[[ 1.50 -0.34 -0.14  0.46  1.08  1.71 -5.75  0.68  0.33  1.36  0.62 -0.89]
 [-1.29 -0.81 -1.14  1.13 -1.42 -1.29  0.11  0.81  1.13 -1.37 -1.18 -0.28]
 [ 1.50  0.64  0.93 -0.76  1.48  1.50 -0.47 -0.51 -0.83  1.53  1.16  0.10]
 [-0.36  1.33  1.64 -1.13 -0.10 -0.42  1.88 -1.31 -1.00 -0.29  0.24  1.25]
 [ 0.04  1.50  2.37 -1.26  0.24 -0.01  1.26 -1.37 -1.12  0.11  0.63  0.98]
 [ 1.43 -0.16  0.04  0.26  1.05  1.58 -3.63  0.45  0.17  1.32  0.63 -0.64]
 [ 0.86  1.58  2.39 -2.42  1.18  0.80  0.62 -2.26 -2.26  1.01  1.56  0.85]
 [-0.20 -1.53 -2.61  1.42 -0.42 -0.13 -1.12  1.55  1.26 -0.29 -0.81 -1.00]]
->
[[-1.29 -0.81 -1.14  1.13 -1.42 -1.29  0.11  0.81  1.13 -1.37 -1.18 -0.28]
 [-0.36  1.33  1.64 -1.13 -0.10 -0.42  1.88 -1.31 -1.00 -0.29  0.24  1.25]
 [ 1.43 -0.16  0.04  0.26  1.05  1.58 -3.63  0.45  0.17  1.32  0.63 -0.64]
 [-0.20 -1.53 -2.61  1.42 -0.42 -0.13 -1.12  1.55  1.26 -0.29 -0.81 -1.00]]

[[ 2.44 -2.17 -1.45  2.82 -0.64  1.93 -2.66 -2.93 -2.12  1.85  0.67  2.54
   0.80 -4.36]
 [ 2.65 -3.15 -5.77 -2.74 -5.56  0.43  4.71  0.10 -3.60 -0.88  2.51 -4.58
  -1.47  0.50]
 [ 4.39 -3.41  3.53  3.07 -1.51  0.75 -5.11 -2.07 -1.37 -0.77  0.47  0.18
   0.88  0.84]
 [-6.70 -0.25 -3.48  4.85 -6.69  1.67  2.00 -7.46  0.93  0.04  5.01  3.52
   1.42 -3.74]]
->
[[ 2.65 -3.15 -5.77 -2.74 -5.56  0.43  4.71  0.10 -3.60 -0.88  2.51 -4.58
  -1.47  0.50]
 [-6.70 -0.25 -3.48  4.85 -6.69  1.67  2.00 -7.46  0.93  0.04  5.01  3.52
   1.42 -3.74]]

[[-3.38 -2.34 -5.33  3.97 -0.34  3.58  4.75 -3.99  0.37 -0.64  0.69 -3.87
  -3.16  0.02]
 [-2.80 -2.54 -0.94 -0.50  2.08 -0.96 -0.83 -1.51  1.04  2.50 -7.14 -1.05
  -1.49  1.72]
 [ 4.32  3.69  1.60 -2.24 -3.54 -1.09 -1.57  2.31 -4.01 -3.14  2.41  1.65
   2.25 -3.94]
 [-5.33 -5.11 -1.35  3.59  4.91  2.00  2.51 -2.54  5.81  4.21 -1.91 -1.57
  -2.52  5.70]]
->
[[-2.80 -2.54 -0.94 -0.50  2.08 -0.96 -0.83 -1.51  1.04  2.50 -7.14 -1.05
  -1.49  1.72]
 [-5.33 -5.11 -1.35  3.59  4.91  2.00  2.51 -2.54  5.81  4.21 -1.91 -1.57
  -2.52  5.70]]

[[ 2.73  2.71 -4.84  6.64  2.51  1.78  2.99  3.75 -2.48]
 [ 5.43 -0.92 -1.42  1.83  5.35  4.69 -1.04  0.85 -5.13]
 [ 6.42  0.03 -2.91  3.86  6.22  5.27  0.02  2.08 -6.00]]
->
[[ 5.43 -0.92 -1.42  1.83  5.35  4.69 -1.04  0.85 -5.13]]

[[ 1.08 -2.78 -2.60 -6.65]
 [ 0.89 -2.99 -2.02 -6.45]
 [ 0.85 -1.89 -0.21 -2.99]
 [ 1.16 -1.57 -1.31 -3.46]
 [ 1.03 -2.83 -2.47 -6.63]
 [ 1.00 -3.12 -1.57 -6.15]
 [ 0.67 -1.12 -1.94 -3.63]
 [ 1.23 -3.19 -1.88 -6.46]
 [ 0.37 -1.07 -1.65 -3.38]
 [ 0.85 -1.28 -2.24 -4.09]
 [ 0.70 -2.01  0.12 -2.88]]
->
[[ 0.89 -2.99 -2.02 -6.45]
 [ 1.16 -1.57 -1.31 -3.46]
 [ 1.00 -3.12 -1.57 -6.15]
 [ 1.23 -3.19 -1.88 -6.46]
 [ 0.85 -1.28 -2.24 -4.09]]

[[-3.44  4.71 -0.69 -4.52 -3.72 -5.70  1.67 -3.16 -1.31 -2.20 -1.30 -4.58
   1.96]
 [-2.24  4.47  0.06 -4.94 -4.61 -1.66 -0.94 -1.16 -0.41 -2.51 -2.34 -6.02
   5.24]]
->
[[-2.24  4.47  0.06 -4.94 -4.61 -1.66 -0.94 -1.16 -0.41 -2.51 -2.34 -6.02
   5.24]]

[[ 4.70  7.61 -0.80 -5.10 -5.17]
 [ 4.40  2.27  7.65  3.59  4.17]]
->
[[4.40 2.27 7.65 3.59 4.17]]
---
[[ 1.83  0.74 -3.37 -5.34]
 [ 0.28  0.43  0.36  0.42]
 [-3.65 -5.90 -4.40 -5.77]
 [-0.05 -4.04  3.93 -1.24]
 [-0.40 -0.76  1.60 -0.35]]
->
[ 1.83  0.43 -4.40 -1.24]

[[-5.59  2.49  2.57]
 [-3.27  0.56 -1.34]
 [ 0.73  0.45  2.20]]
->
[-5.59  0.56  2.20]

[[-2.43  4.11  3.47  6.35 -6.24]
 [-5.41 -1.32  1.39 -1.08 -0.50]]
->
[-2.43 -1.32]

[[6.21 5.55 5.84]
 [4.72 4.85 5.87]]
->
[6.21 4.85]

[[-2.80 -1.50 -2.31 -0.84]
 [-4.42 -1.99  4.72  5.55]
 [-0.75 -2.38  0.04  7.35]
 [ 3.84 -7.26  6.10  6.48]
 [-1.87 -1.81  6.50  0.74]]
->
[-2.80 -1.99  0.04  6.48]

[[-1.24  3.35  2.45 -4.75  0.99]
 [ 4.35  2.27  3.20  1.45  6.27]]
->
[-1.24  2.27]
---
[[ 0.53 -0.81  0.17  0.35]
 [ 0.17 -3.46  0.17  0.35]
 [-0.93 -6.12  0.35  0.80]
 [-0.57  4.50 -0.35 -0.99]]
->
[[ 0.53 -0.81]
 [ 0.17 -3.46]
 [-0.93 -6.12]]

[[ 0.46  2.67 -0.37  6.62 -1.17]
 [ 0.50  1.83 -0.63  5.67 -0.71]
 [-2.28  3.73  3.85 -5.46 -5.88]]
->
[[ 0.46  2.67]
 [ 0.50  1.83]
 [-2.28  3.73]]

[[ 6.97 -1.00  4.52]
 [-5.76 -1.65  1.39]
 [-0.68  1.94 -2.02]]
->
[[ 6.97 -1.00]
 [-5.76 -1.65]
 [-0.68  1.94]]

[[-1.04  2.26 -0.12]
 [-3.82 -3.77 -1.46]
 [-2.81  0.54 -1.12]
 [-1.06  5.55  0.26]]
->
[[-1.04  2.26]
 [-3.82 -3.77]
 [-2.81  0.54]]

[[-2.18  2.88 -1.18]
 [-5.40  7.17  6.51]
 [ 2.82 -3.73 -5.31]]
->
[[-2.18  2.88]
 [-5.40  7.17]
 [ 2.82 -3.73]]

[[ 1.11 -6.63  0.29  0.37]
 [-1.77 -6.40 -1.15  1.18]
 [-1.01  2.50 -3.51 -1.19]
 [ 1.84  0.80  0.22  0.63]
 [-0.85  4.08  0.93 -1.03]]
->
[[ 1.11 -6.63]
 [-1.77 -6.40]
 [-1.01  2.50]]
---
[[-4.06  0.07 -0.74  0.66]
 [-3.32  0.02 -0.95  1.37]
 [-1.43  1.24  2.70 -7.30]
 [-2.94  1.55  2.26 -5.87]]
->
[-4.06  0.02  2.70 -5.87]

[[-0.10  2.36  3.47 -4.11 -4.72]
 [ 4.05  4.94 -7.70 -5.34  4.18]
 [ 4.85 -3.12 -0.24  7.55 -1.74]]
->
[-0.10  4.94 -0.24]

[[ 1.99 -3.94 -0.06  3.02]
 [ 1.89 -7.27 -0.71  2.78]]
->
[ 1.99 -7.27]

[[-0.40  0.77  4.46]
 [-0.58  1.12  6.45]]
->
[-0.40  1.12]

[[ 4.55  4.76 -3.33]
 [-3.79 -2.44 -6.23]
 [-3.82 -2.45 -6.86]]
->
[ 4.55 -2.44 -6.86]

[[ 1.27  1.16  2.83]
 [ 0.77  1.25  4.09]
 [ 0.37  0.51  0.97]
 [-0.69  1.39  5.92]]
->
[1.27 1.25 0.97]

[[-4.60 -6.63  1.81  0.18]
 [ 0.09  1.20  1.38  2.33]
 [ 0.00  1.01  1.05  2.38]
 [ 0.56  1.44  2.74 -4.15]]
->
[-4.60  1.20  1.05 -4.15]

[[-2.34  0.81 -1.01]
 [ 1.39  2.65  1.38]
 [-5.52 -4.90 -2.43]
 [ 2.32 -1.07 -0.34]
 [-4.01  0.22 -1.30]]
->
[-2.34  2.65 -2.43]

[[ 2.30 -0.74  2.43]
 [-7.26  1.45 -2.86]
 [-0.31  2.99 -4.27]
 [ 1.42  0.56 -6.35]
 [ 6.99 -1.20  4.80]]
->
[ 2.30  1.45 -4.27]
